Below is a small trained network, with its code and all its weights. Each question gives an input and a class and asks what happens when units are switched off, that is, made to give their printed mean instead of their output.

import numpy as np


def w(rows, s, z=0):
    codes = np.array(rows[::2]) - 128.0
    scale = np.full(codes.shape[1], s)
    scale[-1] = z or s
    return codes * scale


def norm(h):
    return h / np.sqrt((h * h).mean(-1, keepdims=True) + 1e-5)


def f(y):
    return np.maximum(y, 0)


def log_softmax(a):
    a = a - a.max(-1, keepdims=True)
    return a - np.log(np.exp(a).sum(-1, keepdims=True))


def net(x, mask):
    res = np.array(x, float).reshape(1, 6) / 4 @ E
    u = 0
    for l in range(2):
        y = f(norm(res) @ A[l][:, :-1].T + A[l][:, -1])
        res = res + np.where(mask[u : u + 7], y, B[l][:, -1]) @ B[l][:, :-1]
        u += 7
    return log_softmax(norm(res)[-1] @ U[:, :-1].T + U[:, -1])


A, B = {}, {}
E = w([
[185,218,224],'x0',
[130,128,126],'x1',
[209,54,252],'x2',
[129,128,129],'x3',
[121,130,130],'x4',
[131,127,128],'x5',
],0.0038)
A[0] = w([
[134,5,157,44],'L0N1',
[148,123,100,178],'L0N2',
[111,91,103,252],'L0N3',
[140,90,124,41],'L0N4',
[179,172,117,158],'L0N5',
[127,32,135,87],'L0N6',
[104,95,109,245],'L0N7',
],0.012,0.0027)
B[0] = w([
[208,229,197,254],'L0N1',
[132,103,178,168],'L0N2',
[216,105,198,233],'L0N3',
[135,239,254,153],'L0N4',
[11,114,149,199],'L0N5',
[174,236,216,228],'L0N6',
[192,103,191,226],'L0N7',
],0.0063,0.0046)
A[1] = w([
[197,98,186,149],'L1N1',
[122,133,1,144],'L1N2',
[96,100,125,25],'L1N3',
[191,145,175,236],'L1N4',
[68,109,182,82],'L1N5',
[165,67,160,253],'L1N6',
[141,72,206,128],'L1N7',
],0.0091,0.0025)
B[1] = w([
[113,107,88,238],'L1N1',
[128,87,149,160],'L1N2',
[191,169,138,129],'L1N3',
[71,47,66,255],'L1N4',
[153,146,128,159],'L1N5',
[16,10,125,211],'L1N6',
[150,97,3,207],'L1N7',
],0.0071,0.0066)
U = w([
[82,7,103,210],'0',
[226,134,238,193],'1',
[170,173,94,20],'2',
[155,165,118,7],'3',
[161,166,100,6],'4',
[173,173,86,2],'5',
[17,231,151,188],'6',
],0.017,0.0096)

Each question gives the input, the list of numbers given to net, and the class t.
The units are the neurons (one row each of A and B). Each row of codes is followed by its name. A weight is (code - 128) times the scale printed after its matrix; where a second scale follows, it is the last column's (A, B and U).
mask holds one flag per neuron, layer by layer. A switched-off neuron (its flag False) gives its mean, the last column of its row in B, instead of its output. The means were averaged over made-up inputs and are rounded, as every weight is.
A unit's drop is (log p(t) with every unit on - log p(t) with that unit switched off) / (log p(t) with every unit on - log p(t) with every unit switched off).
The circuit of an input: a set's keep is (log p(t) with only the set's units on - log p(t) with every unit switched off) / (log p(t) with every unit on - log p(t) with every unit switched off). Starting from the 12 units with the biggest drops (on a tie, the unit counted first), units are removed one at a time, each time the one whose removal leaves the highest keep (on an exact tie, the one counted first), for as long as the keep stays at least 0.8.
circuit, biggest first: the units of the circuit, biggest drop first
top k neurons: the k neurons with the biggest drops, biggest first
top k neurons in layer l: the k neurons of layer l with the biggest drops, biggest first
drop when u is switched off: that unit's drop, to one decimal
input [-2,5,7,-3,8,5], class 1: circuit, biggest first => (L0N1)
input [-8,-6,1,-2,-5,-7], class 1: circuit, biggest first => (L0N6 L0N1)
input [6,2,0,-6,6,-1], class 6: circuit, biggest first => (L0N3 L0N7)
input [3,-4,0,1,-2,0], class 6: circuit, biggest first => (L0N3 L0N7 L1N6)
input [1,4,0,-4,4,4], class 6: top 4 neurons => (L0N3 L0N7 L1N4 L1N6)
input [1,-4,-1,2,0,0], class 6: top 2 neurons in layer 1 => (L1N4 L1N6)
input [-4,7,8,-5,-2,7], class 1: top 2 neurons in layer 0 => (L0N1 L0N6)
input [7,2,-1,1,8,7], class 6: top 3 neurons in layer 0 => (L0N3 L0N7 L0N5)
input [7,-8,1,-3,6,-4], class 0: top 2 neurons => (L0N6 L0N1)
input [1,-3,-5,-7,-6,3], class 6: top 4 neurons in layer 1 => (L1N4 L1N6 L1N7 L1N1)
input [0,-1,3,-5,-8,0], class 1: top 2 neurons => (L0N1 L0N6)
input [4,5,0,-4,2,1], class 6: drop when L0N5 is switched off => 0.7
input [-8,8,7,-6,-1,-7], class 1: drop when L0N1 is switched off => 0.2
input [3,7,-3,1,5,-2], class 6: top neuron in layer 1 => (L1N4)
input [7,7,0,-6,5,-5], class 6: drop when L0N3 is switched off => 0.8
